Here is a tiny trained network, its code and every weight. The questions are about switching its units off for an input and a class, where a switched-off unit gives its printed mean instead of its output.

import numpy as np


def w(rows, s, z=0):
    codes = np.array(rows[::2]) - 128.0
    scale = np.full(codes.shape[1], s)
    scale[-1] = z or s
    return codes * scale


def norm(h):
    return h / np.sqrt((h * h).mean(-1, keepdims=True) + 1e-5)


def f(y):
    return np.maximum(y, 0)


def log_softmax(a):
    a = a - a.max(-1, keepdims=True)
    return a - np.log(np.exp(a).sum(-1, keepdims=True))


def net(x, mask):
    res = np.array(x, float).reshape(1, 8) / 4 @ E
    u = 0
    for l in range(2):
        y = f(norm(res) @ A[l][:, :-1].T + A[l][:, -1])
        res = res + np.where(mask[u : u + 11], y, B[l][:, -1]) @ B[l][:, :-1]
        u += 11
    return log_softmax(norm(res)[-1] @ U[:, :-1].T + U[:, -1])


A, B = {}, {}
E = w([
[119,129,132,132,124,132,138],'x0',
[136,195,58,87,209,193,166],'x1',
[71,208,96,144,145,2,147],'x2',
[118,126,138,143,140,126,158],'x3',
[132,117,126,113,144,113,142],'x4',
[130,138,139,129,116,135,128],'x5',
[40,121,198,106,191,121,75],'x6',
[123,119,132,136,148,121,153],'x7',
],0.0082)
A[0] = w([
[159,186,118,159,117,99,139,78],'0.n0',
[115,28,189,83,149,249,112,183],'0.n1',
[98,223,81,109,191,172,131,190],'0.n2',
[191,148,60,149,56,71,188,100],'0.n3',
[125,193,133,139,137,27,108,196],'0.n4',
[127,135,161,154,101,101,115,79],'0.n5',
[106,120,175,192,179,95,64,65],'0.n6',
[229,155,79,142,116,173,222,194],'0.n7',
[172,113,107,105,174,255,121,231],'0.n8',
[72,126,178,97,177,130,79,250],'0.n9',
[184,32,184,159,86,134,115,128],'0.n10',
],0.0099,0.0018)
B[0] = w([
[176,48,134,68,216,78,125,165],'0.n0',
[254,201,120,173,178,58,62,254],'0.n1',
[126,224,13,122,191,217,113,226],'0.n2',
[211,201,211,247,159,128,101,212],'0.n3',
[91,51,127,131,86,208,65,221],'0.n4',
[156,74,149,93,123,103,126,161],'0.n5',
[131,71,174,88,98,120,137,185],'0.n6',
[112,38,99,59,63,162,107,219],'0.n7',
[58,61,234,55,98,168,217,233],'0.n8',
[21,115,170,150,199,170,160,217],'0.n9',
[77,197,42,203,97,33,226,216],'0.n10',
],0.0096,0.0092)
A[1] = w([
[118,156,149,207,136,42,73,107],'1.n0',
[114,73,129,178,71,94,139,47],'1.n1',
[106,60,128,53,90,135,102,105],'1.n2',
[194,161,134,98,239,175,76,65],'1.n3',
[100,139,141,134,155,184,149,138],'1.n4',
[207,92,196,210,159,101,98,120],'1.n5',
[100,112,94,140,137,144,128,109],'1.n6',
[173,189,152,184,165,149,160,142],'1.n7',
[84,122,213,108,178,132,121,4],'1.n8',
[193,140,4,169,84,117,121,52],'1.n9',
[87,147,126,109,213,90,166,159],'1.n10',
],0.012,0.0022)
B[1] = w([
[102,78,129,162,125,233,65,235],'1.n0',
[196,197,102,73,167,109,148,202],'1.n1',
[75,60,206,164,129,115,137,173],'1.n2',
[126,166,155,192,65,15,221,245],'1.n3',
[194,84,120,150,90,1,61,198],'1.n4',
[53,179,68,113,203,110,64,255],'1.n5',
[172,136,204,130,187,169,96,156],'1.n6',
[130,65,112,51,78,145,169,208],'1.n7',
[186,154,38,88,109,174,211,207],'1.n8',
[156,157,202,59,126,125,212,204],'1.n9',
[174,152,123,162,81,153,26,202],'1.n10',
],0.012,0.0089)
U = w([
[180,155,116,101,106,91,224,57],'0',
[101,145,77,149,186,131,70,73],'1',
[101,6,172,77,116,166,165,249],'2',
],0.013,0.0019)

Each question gives the input, the list of numbers given to net, and the class t.
The units are the neurons (one row each of A and B). Each row of codes is followed by its name. A weight is (code - 128) times the scale printed after its matrix; where a second scale follows, it is the last column's (A, B and U).
mask holds one flag per neuron, layer by layer. A switched-off neuron (its flag False) gives its mean, the last column of its row in B, instead of its output. The means were averaged over made-up inputs and are rounded, as every weight is.
A unit's drop is (log p(t) with every unit on - log p(t) with that unit switched off) / (log p(t) with every unit on - log p(t) with every unit switched off).
The circuit of an input: a set's keep is (log p(t) with only the set's units on - log p(t) with every unit switched off) / (log p(t) with every unit on - log p(t) with every unit switched off). Starting from the 12 units with the biggest drops (on a tie, the unit counted first), units are removed one at a time, each time the one whose removal leaves the highest keep (on an exact tie, the one counted first), for as long as the keep stays at least 0.8.
circuit, biggest first: the units of the circuit, biggest drop first
top k neurons: the k neurons with the biggest drops, biggest first
k most important neurons of layer l: the k neurons of layer l with the biggest drops, biggest first
drop of u: that unit's drop, to one decimal
input [5,3,-4,6,-8,-8,1,-5], class 0: circuit, biggest first -> (1.n3)
input [-2,-1,-8,5,1,-2,-1,0], class 0: top 2 neurons -> (0.n1; 0.n10)
input [6,4,-5,5,6,-5,-1,-7], class 2: top 4 neurons -> (0.n8; 0.n7; 0.n3; 1.n2)
input [1,7,-5,4,8,3,0,-1], class 2: top 4 neurons -> (0.n8; 0.n7; 0.n3; 1.n2)
input [8,2,-5,7,1,8,4,-5], class 0: 2 most important neurons of layer 0 -> (0.n1; 0.n8)
input [7,-5,-1,-6,-5,4,1,3], class 1: 2 most important neurons of layer 0 -> (0.n7; 0.n2)
input [1,-4,4,8,-7,-2,-6,-3], class 1: top 2 neurons -> (0.n3; 1.n5)
input [-2,-7,8,0,1,-3,0,5], class 1: top 2 neurons -> (0.n8; 0.n7)
input [-3,3,0,6,3,-7,-7,4], class 2: top 2 neurons -> (0.n7; 0.n1)
input [4,-1,1,-4,1,4,-5,2], class 1: circuit, biggest first -> (0.n3; 1.n5)
input [-7,-7,-4,4,3,3,-3,-8], class 0: top 2 neurons -> (0.n10; 1.n9)
input [8,4,-3,-1,6,-8,-4,-7], class 2: top 2 neurons -> (0.n7; 0.n8)
input [-3,3,-6,-7,-6,-7,-7,-6], class 2: top 2 neurons -> (0.n8; 0.n7)
input [6,-6,-8,1,6,-7,3,4], class 1: circuit, biggest first -> (0.n1)
input [-3,-1,-7,-4,-2,8,1,1], class 1: top 3 neurons -> (0.n1; 0.n2; 1.n5)
input [1,-1,6,-6,-4,-7,-5,-7], class 1: top 2 neurons -> (0.n3; 1.n5)
input [8,-3,-4,0,7,0,-1,-1], class 0: top 2 neurons -> (0.n10; 1.n9)
input [-6,7,-3,-2,6,7,-3,-4], class 2: 2 most important neurons of layer 0 -> (0.n8; 0.n7)
input [5,-5,2,5,5,-8,2,5], class 2: 2 most important neurons of layer 0 -> (0.n1; 0.n3)
input [8,5,-3,7,2,4,-7,1], class 2: circuit, biggest first -> (0.n7)
input [-7,-6,3,-2,-3,-6,-3,-1], class 1: drop of 1.n5 -> 0.1
input [-4,2,-5,5,-8,6,2,3], class 0: drop of 0.n1 -> 1.8
input [-3,-7,5,-4,-3,-1,4,-2], class 2: drop of 0.n1 -> 0.2
